[128 = 0]
[30] [160 139 113 167  97 143 165 141 216 129 119  63 171 130 177 124 135 146
 137 183 142 119 168  78  70 120 198 143  97  66 125 115]
[29] [177 112 122 171 120 158 162 120 197 168  70 185 126 145 172 133 124 157
 144 156 138  79  86 133  75 101 140 109 106 163 127  98]
[30] [145  91  97 122 115 172 154 118 174 150 126 174  85 122 140 160 152 133
 127 151 119  78 100 100 107 128 128 126  99 145 149 113]
[34] [145 128 102 143  90 152 123 125 150 126 140 120  94 125 121 139 148 111
 122 124 135  89 126  78 123 118 141 129 109  83 127 145]
[30] [166 139 120 141 124 128 109 131 134  94  95 153 123 114 162 159 125 136
 160 133  90  85  91  92 140 135 101  87 142 102 108 135]
[33] [164 110  94 130 121 110 175 140 200 130 103 200 133  87 209 137 102 154
 142 153 100 104 119 162  76  81 107 119  90 117 148  91]
[30] [ 91  95 100  95 154 178  69 146 104 136 155 129 101 134 105 143 168 133
 134 152  78 109 114 106 147 175 102 108 152 189 134 119]
[33] [121 139 134 159 129 145  87 143 118 143 126  80 148 160 111  97 136 129
 130 138 138 133 142 123 117 134 150 121 145 134 106 129]
[33] [143 145 116 113 105 109 160 122 145 111 135 147 126  99 156 153 110 119
 129 114 125 117 119 106 133 111 115 137 117  89 129 135]
[42] [ 44 195 103  67 106 139 102 163 106 182 221  72 186 129 127 112  98 110
 101  97 139 171 141  96 144 121 112 186 178 190 106 124]
[33] [114 163 179 141 156  94 139 134 125 130 110  65 208 151 135  92 107 155
 132 139 153 197 165 160 123 138 171 146 154 154 117 122]
[34] [160 117  97 135  82 132 154 109 168 120 130 178  57 100 128 147 147 114
 112  98 140  81 116 102 128  88 128 136  84  84 154 152]
[30] [147 138 114 126 101  79 194 129 146 142 135 177 152  97 180 121  58 105
 120 112 149 135 130 181  82  61  96 147  91  67 124  99]
[30] [162 133 153 157 118 107 148  95 151 127  80 186  81 127 113 117 142 148
 115  79 161 118 108 154 146  89 144 129 112 160 153 160]
[34] [152 120  86 143  93 123 119 136 170 113 131 161  77  95 143 123 146 129
 120 111 115  93 136 122 118  84 124 124  94  90 150 143]
[30] [126 116 147 148 132 122 177 129 114 162 135  90 188 158 135 106  78  99
 125 166 172 158 154 169  66 123 144 144 106  74 102  82]
[33] [126  96 140 109 142 136 188 111 113 146 134 138 145 139 131 153 101 105
 129 160 145 134 119 144 102 148 120 137 109 107 124  92]
[29] [116 192 143  87 148  75  95 142 129  64 118 124 160  82 166 144 131 177
 148  94  73 162 127 105 202 142 110 123 186 178 136 167]
[33] [119  97  65 115  95 174  41 139  74  98 182 135  29 113  73 156 174  71
 122 107  85  55 110  62 165 147  76  95 124  59 119 162]
[34] [111 127 112 126 109 119  90 132 113 104 162 102  80 114  83 107 163 113
 103  94 131 136 165 121 156 118 140 141 117  98 149 166]
[34] [118 144 165 106 167  66 148 125 134  94 106 134 159 102 146 114 121 172
 130 114 117 192 156 183 155 127 138 141 140 173 159 136]
[34] [153 128 134 132 109 116 155 101 145 107 113 156  85 112 119 146 144 128
 120 100 143 112 119 113 149 114 139 134 108 108 149 157]
[29] [145 136 112 161 130 123  93 158 172 116 104 112 148 121 165 100 140 164
 144 150  99 124 149 134 105 113 145 108 130 132 129 123]
[29] [138 116 102 165 106 126  68 142 107 112 136 123  80 127  96  94 146 103
 118 106 124 105 147 140 125 101 119 107 112  69 123 149]
[34] [ 89  83 138 156 153 159  52 141  35 143 159  56 114 184  35  79 149  81
 114 146 145 148 166 162 120 167 135 112 133  97 104 122]
[42] [135 190 121 126 103  85 108 143 128 108 128 142 148  99 163 121  95 131
 133  79 117 131 117 120 151  88  98 127 155 117 109 151]
[42] [112  90 160  97 171  81 148 106  60 101 127 167 106 115  92 127 114 112
 118 108 128 170 137 210 155 139  93 126 118 123 151 126]
[29] [119 100 128 116 169 137 122 144 138 119 119 114 156 128 150 132 139 156
 148 182  89 143 141 143 113 165 132 112 134 156 137  99]
[33] [103 124 133 124 139 145 109 133 126 138 142  90 132 144 103 113 153 138
 119 137 133 148 150 123 134 148 155 140 137 162 137 132]
[42] [166  80 154 139 167  98 149 107 128  75  73 169  98 111 131 142 146 151
 146 147 104 130 132 174 136 145 128  95 103 106 158 129]
[42] [141 115 177 159 165 109 127 110  88 140  75 159 137 161 107 102 109 135
 136 119 149 146 108 200 126 127 119 104 139 164 116 118]
[33] [133 146 179 139 156 101 193 116 169 158  85 128 197 145 162 106 100 173
 130 144 165 181 137 181 100 116 170 153 131 196 138 102]
[34] [174 162 137 160 107 140 111 116 149  95  86 120 120 132 142 158 146 142
 154 121 119  83  94  51 155 141 143  99 148 106 106 163]
[29] [130 178 165 103 124  89 191 103 133 139 113 162 166 119 156 146  82 138
 125  88 159 155  97 136 150 107 119 157 147 168 124 134]
[30] [143 172 153 153 114  98 123 122 151  96 108  87 137 124 124 111 145 151
 125 101 147 150 154 106 155 118 175 140 137 117 134 171]
[33] [142 139 140 152 107 153 136 110 111 156 120 126 125 162 108 135 115 101
 127 117 166 101  96 101 122 126 131 126 133 114  97 131]
[42] [182 162 134 173 129 115 114 142 188 100  59 133 165 120 198 130 125 181
 169 149  96 104 110 105 116 118 142  90 147 134 112 131]
[33] [111 131 135  98 154  85 145 141 132  94 139 105 166  97 155 124 118 148
 132 144 104 180 170 157 133 138 132 141 128 118 148 120]
[29] [149  84 124 164 122 108 112 117  99 109 118 156  63 125  85  97 139  99
 112 105 143 117 148 186 119  98 120 111  84  61 143 141]
[29] [111 121 132  92 116 168 165  99 109 156 157 133 109 144  97 174 132  98
 116 124 154 110  94  77 146 159 125 151 130 143 125 129]
[29] [ 98 106  92 119  86 198  97 122  96 146 201  70  68 152  51 145 174  66
  99 126 152  91 138  44 140 159 145 147 114  74 120 151]
[34] [ 86 120  51  93 108 130  82 174 130 162 193 176 103  90 148 100 113 112
 106 105  91 117 135 168 106  73  63 138 119 152 141 104]
[42] [155 110 172 112 190  64 162 113 130  63  64 177 145  94 167 146 121 179
 158 142  85 164 128 191 153 149 114 100 131 149 159 123]
[30] [137  99  93 115 115 166 159 131 162 146 143 144 121 121 157 162 128 118
 135 169 114  90 113  96  93 135 120 128 103 106 130  98]
[34] [133  97 180 137 154 165 201  92 103 172 108 101 173 190 108 153 103 106
 136 183 181 137 107 127  92 179 157 135 122 126 101  86]
[42] [172 198 165 125 125  64 191 111 159 113  67 192 187 100 213 154  60 162
 155  93 131 135  76 137 141  90 101 125 155 151 110 130]
[29] [116 159 150 122 130 108 181 131 153 156 133  95 202 136 161 114  89 139
 124 142 160 174 149 144 100 117 156 165 132 143 120 104]
[42] [126 143 108 123 114 103 106 150  86 107 155 117 148 111 145 127  86  90
 137 121 109 126 133 131 122 115  82 115 134  46  94 121]
[30] [ 85 116 129 113 145 148  75 127 130 141 143 127  73 135  66  97 198 161
  98  96 128 148 147 142 172 136 156 146 141 241 176 162]
[42] [ 80  48 148  66 195  77 132 117  14  79 168 145  95 104  65 127 121  86
 112 129 103 193 172 236 159 169  74 125 106  84 162 114]
[111 118 183 114 186  97 161 112 124 134  94 140 160 139 122 109 126 171
 126 134 140 192 141 202 138 144 149 141 139 218 156 115]	[33]
[144 166 139 142 141  52  87 147 131  68  93 145 140  87 161  95 119 166
 141  88  92 158 149 175 159  93 111 106 148 127 137 158]	[29]
[155  71 148 131 175 122 158 116 138  91  85 141 127 123 143 150 145 153
 153 186  98 132 137 157 114 169 138  99 105 112 151 105]	[42]
[159  82 118 148 115 207 156  95 203 152 100 149  58 150 106 164 206 155
 124 160 142  65 101  61 120 153 187 128  95 176 165 138]	[30]
[115 104 140 134 139 117 121 126  38 144 146 131 135 153  92 111  80  67
 123 122 150 139 124 184 110 128  82 115 124  70  92 103]	[42]
[117  80 118 113 132 176 149 112 112 161 148 141  99 150  97 151 139 101
 119 154 140 104 110 119 112 154 122 131 108 132 132 105]	[33]
[165 108 124 182 137 131  72 140 119 107  82 144 106 140 128 108 140 135
 150 139 103  94 118 148 115 123 116  73 128 102 112 130]	[34]
[184 103 152 199 148 112 136 133 176  88  59  88 153 139 156 103 147 166
 156 188 122 133 171 150  84 135 189  96  99  69 133 119]	[34]
[131  99 120 175 134 179 114 145 146 186 115 105 153 178 129  96 128 129
 134 182 144 111 131 145  60 129 152 115 118 145 106  83]	[33]
[121 118 125 133 159 146 131 156 153 156 115 109 195 145 174 118 109 155
 151 192 106 141 133 149  78 145 133 117 139 165 114  75]	[29]
[148 152 102 167 101 128  85 158 141 121 126 102 146 127 155 106 115 121
 141 133 114 105 137 109 103 103 124 107 132  73  97 128]	[33]
[150  79 119 186 153 177  59 144 174 109  85  89  90 153 105 101 218 177
 143 184  95 102 159 114 113 162 190  87 117 154 153 137]	[42]
[191 148 120 198 123 102  80 147 192 102  45 179 114 112 181  93 141 188
 154 114  95  93 114 155 115  73 131  78 129 149 132 144]	[30]
[118 162 165 113 118 138 122  94  83 109 137  90 110 148  70 158 150 109
 120  88 157 131 109  58 198 169 147 141 161 131 115 181]	[34]
[110 159 122 117 121 121 105 147 137 102 154  62 155 116 134 124 142 137
 129 133 114 151 164  88 145 143 153 142 145 111 126 147]	[30]
[149 140 146 145 128  96 120 126  60  97 116 125 151 133 131 135  77  85
 148 119 127 124 112 140 131 131  84  96 140  36  79 126]	[33]
[ 77 129 121 101 154  90  78 154  76 142 157 158 127 114 109  76 108 127
 108  85 112 175 145 221 143  97  78 134 147 188 139 121]	[30]
[106 135  94 117 122 156  93 157 118 162 155 133 147 134 147 125 108 116
 134 139 105 108 108 119 108 124  90 119 148 150 101 101]	[34]
[120  68 130 148 169 165  93 140 120 126 118  89 120 157  98 111 172 141
 137 190 107 132 158 146 106 176 156 103 119 138 139 107]	[42]
[139  87 104 167 156 144  71 167 130 132 105 130 139 140 149  93 131 142
 152 181  84 111 140 176  77 128 111  79 123 123 116  88]	[29]
[124 171 155 124 158 106 123 142 148 129  94 124 196 129 175 119 108 180
 151 135 109 160 118 142 136 133 131 123 173 208 118 118]	[42]
[149 150 106 156 123 153  51 154 115 127 101 151 130 138 154 133 121 133
 162 127  82  72  75  97 132 128  81  71 170 143  82 127]	[34]
[ 87 143 144  68 133 133 130 111  60 104 179  87 128 127  84 173 131  91
 121 111 128 148 123  72 190 186 113 148 158 111 117 153]	[30]

[86] [ 75  52 135 113 153 151  97 130 191 158  75 109 160 137 160 200 128 124
 161 139 153 166 175  73 115 109 152 131 108 163 144 141]
[84] [126 110 145 107  92 142 157 143 150 133 101 108 137 125  95 179 133 120
 186 140 135 125 131 103 149 130 126 108 130 148 110 134]
[86] [113  98 124 133 103 132 165 109 137 155 111  92 163 141 160 144 130 142
 118 155 113 143 113 111 154 110 126 126 161  92  98 103]
[85] [127 150 158  88 140 140 104 176 141 116 159 191 132 129 153  97 140 144
 158 108 129 115 143 146  91 173 126 131  92 143 173 145]
[84] [ 88 104 123 117 153 151 104 111 147 136 104 122 151 112 149 157 126 115
 139 118 144 129 156  98 110 113 133 154  97 143 151 160]
[89] [102  79  94 102 131 182 139  72 134 179  80  97 155 112 149 111 122 115
 143 113 114 115 106  48 106  94 113 131 110 124 171 172]
[75] [131 103 137 126 118 111  98 188 161 125 134 123  91 158 128 153 120 163
 153 144 131 189 180 164 114 130 149  83 142 160 104  90]
[89] [103 131 147 190 193 140 145  37  95 112 144  93 106 125 149 138 112 154
 103 162 134 136 127 116 158  70 154 179 137 141 105 163]
[86] [114 148 122 162 156 136 129  80  93 112 151 104 105 117 145 113 112 152
 104 137 122 134 139 148 128  90 133 157 130 122 112 146]
[85] [132 137 130 171 129  55 124 150 124  88 161  94 112 150 133 172 125 107
  66 129 144 170 174 178 184 129 155 144 167 131  49  70]
[84] [121 118 118  99  81 138 180 124 118 141 147  83 144 133 169 106 126 137
 131 116  95 136 133 119 149 122 114 124 150 105  97 119]
[89] [149 138 115 139 124 101  79 179 140 122 123 161 107 136  99 129 127 137
 117 135 137 146 138 178  96 145 128  94 131 123 134  89]
[84] [132 158 145 136 151  83 101 160 139 106 138 192 175 130 138 140 153  88
  77 118 155  99 116 152 138 181 131 165 118 102 144 103]
[89] [154 123 172 134 110 105 174 147 142 129 136 139 140 161 121 145 145 135
 139 160 127 129  93 121 180 155 140 113 166 126 100  95]
[89] [123 142 184 131 166  95 161 122 127 103 184 154 162 155 195 119 151 110
  89 119 135 116 122 117 186 167 153 186 137 132 117 125]
[84] [132 123 128  98  75 128 170 144 131 125 124  90 136 122 108 155 131 103
 160 112 123 122 138 112 161 135 118 116 136 137  95 127]
[75] [138 117 118 124 137 108 140 117 111 112 160  82  84 140 135 112 116  99
 112  85 123 151 162 109 159 118 146 131 134 178 103 138]
[85] [ 93  94 115 149 122 163 128  95 129 125 105  41  76 114 104 189  94 166
 182 155 131 181 192 125 125  49 143 110 131 173  80 154]
[84] [124 122  79 173 146 125 118  63 102 143  91  99 134 108 109 128 117 103
  71 133 131 116  97 112 128  85 120 145 138  95 129 130]
[89] [ 99 158 145 195 202  97  95  89 109  86 156 138 129 123 157 155 124 131
  61 147 157 135 154 167 144 108 156 197 125 122 107 129]
[86] [180 108 152 128 111  63 169 157 149 131 123 139 149 171 101 146 156  57
  98 117 141 117  79  85 210 183 145 113 170 142 105  78]
[86] [176 106 140 163 133  74 176 111 119 142 148 113 120 185 142  97 137 115
  65 143 113 147  71 105 200 139 150 113 197 120  91  72]
[89] [137 147 153 183 183 111  90 124 119  99 151 150  72 143 112 134 115 171
 119 164 144 158 144 174 119 111 157 127 133 157 119 122]
[75] [140 159 148 130 134 131 147 116 114 124 136 167 154 121 126 107 143 124
 122 136 127  84  81 126 135 151 117 148 124 102 149 138]
[85] [140 127 143 195 153  98 193  42  94 113 128  72 126 137 108 161 127  93
  80 155 138 116  84  88 226  93 150 168 175 131  68 129]
[86] [166 139 136 149 135  74  86 187 145 102 126 162  92 146  66 158 133 103
 119 128 158 143 139 163 134 160 146  97 135 161 119  88]
[86] [124 100 151 109 139 156 162 103 135 158 135 131 145 149 177  92 135 150
 142 136 108 127  99  81 135 129 132 129 135 129 151 144]
[85] [143 160  97 118  96 102 103 166 115  87 127 109  93  96  53 163 119  73
 137  82 149 119 174 160 128 137 118 119 107 159 103 131]
[84] [165 139 165 117 118  85 130 188 152 108 135 171 130 150  89 154 150  91
 139 121 151 116 116 132 161 187 140 112 134 155 124 100]
[75] [144  92 121 155 119 118 120 140 142 140 113  92  75 156 100 148 110 163
 144 161 124 186 144 139 130  97 147  73 163 155  94  94]
[75] [139 100  84 152 167  83  68 131 139 146 110 144 129 148 142 107 128  87
  42 103 139 150 124 123 112 134 140 126 135 120 154  90]
[85] [121 120 162 135 163 127 154 100 134 152 143 171 188 156 206  90 151 143
  85 150 117 110  72 101 147 151 134 165 144  84 155 118]
[85] [146 143 130 116 117 132 114 157 125 111 136 133  83 122  85 127 120 133
 167 117 132 133 149 147 111 133 128 100 114 165 130 139]
[75] [158 147 143 116 127 125 152 129 103 101 166 113  70 131  97 104 120 116
 157  99 123 125 138 120 150 133 136 117 124 186 117 155]
[89] [121 124 129 157 175 108  61 147 151 126 112 175 129 136 127 145 131 133
 100 144 154 143 138 153  95 136 144 131 116 128 156 109]
[75] [120 172 112 111 101 112  94 183 129 109 141 168 159 106 136 125 137 125
 108 113 131 111 148 195  92 163 104 138 110  79 134 102]
[86] [139  68 181 169 207  95 142  94 155 139 138 126 110 195 165 140 135 123
  99 153 145 170 112  63 192 125 190 137 163 191 122 117]
[75] [136 156  77 100 125 108  82 153 105 100 148 124  98  98 108  99 118  68
 101  45 134 117 176 148  98 143 115 136  89 152 145 145]
[84] [136 109  91 175 169  81  85  92 141 126  44 129 156 105  39 209 138   1
  67 106 191  89  96  68 162 128 139 158 114 145 146 131]
[75] [140 127  88 154 153 104  86 115 125 148  98 160 152 126 123 105 134  96
  56 121 136 112  88 128 106 134 119 134 129  86 164 104]
[84] [109 150 174 126 106 156 148 150 144 132 132 169 171 129 156 142 141 205
 168 195 118 120 108 172 111 140 116 127 136  73 125 113]
[86] [136 151 176 128 180 138  82 158 140  97 148 192  85 130 101 131 129 150
 177 132 155 124 149 145  96 151 149 126  87 192 170 163]
[75] [127 163 124 129 102 118 121 156 124 119 133 155 157 116 130 128 136 142
 114 141 125 113 121 180 113 147 108 132 131  74 121 101]
[89] [119 147 135 173 199  98  58 133 128 102 149 171 107 136 145 126 124 141
  77 135 153 148 156 175 101 129 153 155 114 137 144 117]
[89] [125 145 134 182 175  76 175  54  80 112 190 102 155 153 216  83 134 107
   1 123 114 125  99 126 205 119 147 206 175  83  83 103]
[85] [137 154 109 131 126 116  59 181 144 121 102 187 131 110  82 142 133 124
 126 130 150 116 131 178  72 154 114 108 102 109 162 108]
[85] [124 142 142 197 166  93  87 128 135 105 114 149 121 133  98 185 127 143
  96 180 162 145 132 176 134 115 150 139 142 118 104  95]
[85] [108 117  91  52  89 181 113 150 140 160 105 136 157  96 145  93 129 118
 171  80 109 104 139 102  63 140  90 113  81 115 186 164]
[86] [ 96 127 203 142 113 145 142 164 177 114 104 150 163 132 112 238 141 189
 209 217 156 139 143 158 143 131 142 125 134 124  93 115]
[129 122 132 112 134 145  90 165 153 154 119 188 142 140 151  95 135 172
 140 147 119 134 113 149  69 150 120 101 117 103 178 112]	[85]
[141 130 125 153 165 102 102 122 127 130 130 159 131 142 135 109 134 114
  79 127 137 126 106 130 126 140 138 138 133 120 148 112]	[84]
[152 145  84 107 121 123 121 122  97 132 143 128 111 116 125  60 124  92
  94  71 110 107 115 122 110 138 108 125 116 123 154 138]	[86]
[ 96  82 151 119 110 170  98 171 190 155  76 134 132 136 118 198 123 202
 216 194 138 174 161 141  81 108 135  77 123 138 132 117]	[75]
[211 204 152 127 131  94 151 148  73  78 198 170  51 133  60  52 132 102
 129  87 122  86  90 154 154 176 126 113 128 173 134 142]	[75]
[168 125 125 152  80  80 160 156 135 140 115 125 146 158 102 141 141 123
  94 162 120 135  80 150 172 148 123  92 189  80  82  50]	[89]
[ 83 147 204  99  74 186 212 132 140 118 145 115 179 114 163 183 139 208
 230 194 114 114 137 144 154 124 116 147 132  99  83 151]	[75]
[105 107 140 134 139 160 131 108 141 153 113 132 147 134 161 128 127 176
 144 167 119 139 116 119 109 107 129 127 132 108 141 132]	[84]
[185 197 146 158 126 105 195  83  62 105 171 151 123 126  99  63 140 110
  85 130 111  62  34 135 182 150 112 153 157  92 118 131]	[75]
[163 146 119  92  61 113 165 168 127 138 123 144 159 127 102 109 147  98
 132 111 113  93  84 130 144 173  98 102 143  90 125  99]	[86]
[112 170 109  89 115 129  92 168 116  92 161 138 120  93 133 117 124 107
 135  70 133 116 191 171  91 149 112 148  81 138 138 151]	[89]
[147 127  63 155 107 144  77 125 121 150  60 122  94  98  37 136 108 135
 136 147 131 128 107 150  68  90 103  74 124 108 148 119]	[75]
[ 85 162 134 138 122 174 110 117 125 112 103 138 149  78 106 179 121 169
 176 168 142 105 146 168  87 100 108 150  94  99 131 162]	[84]
[109 176  84 150 144  92 101 104  94 103 136 139 179  90 147 122 135  65
  27  89 142  85 127 160 129 137 108 200 112  64 129 121]	[84]
[181 127 140 180 164  76 144 105 111 135 146 150 110 175 127  83 136 120
  55 147 123 133  60 120 173 141 149 120 179 119 122  83]	[75]
[119  99  99 147 174 126  75 110 140 157 100 150 138 136 152 106 126 125
  80 128 133 141 116 114  90 117 134 131 121 114 173 120]	[89]
[123  79 109  97 166 152 115 100 136 166 127 125 122 145 181  65 124 113
 116  84 112 139 125  58 104 123 136 127 110 161 186 160]	[86]
[156 156 177 149 174  93 116 155 119  93 197 171  79 166 149  91 130 159
 112 133 131 151 140 169 140 156 160 130 138 165 123 112]	[89]
[146  97  92 131 142 125 112 112 126 169 116 131 122 150 152  67 124 130
  84 118 106 143  95 105 105 121 125 104 144 111 160 109]	[89]
[135 107 139 125 136 138 115 140 145 134 117 129  97 139 107 139 122 143
 165 137 134 148 139 116 117 122 141  99 124 168 137 135]	[75]
[147 133 170 117 101 126 142 174 155 116 115 151 123 135  73 177 140 133
 193 154 146 121 122 133 144 156 132  97 130 154 117 121]	[84]
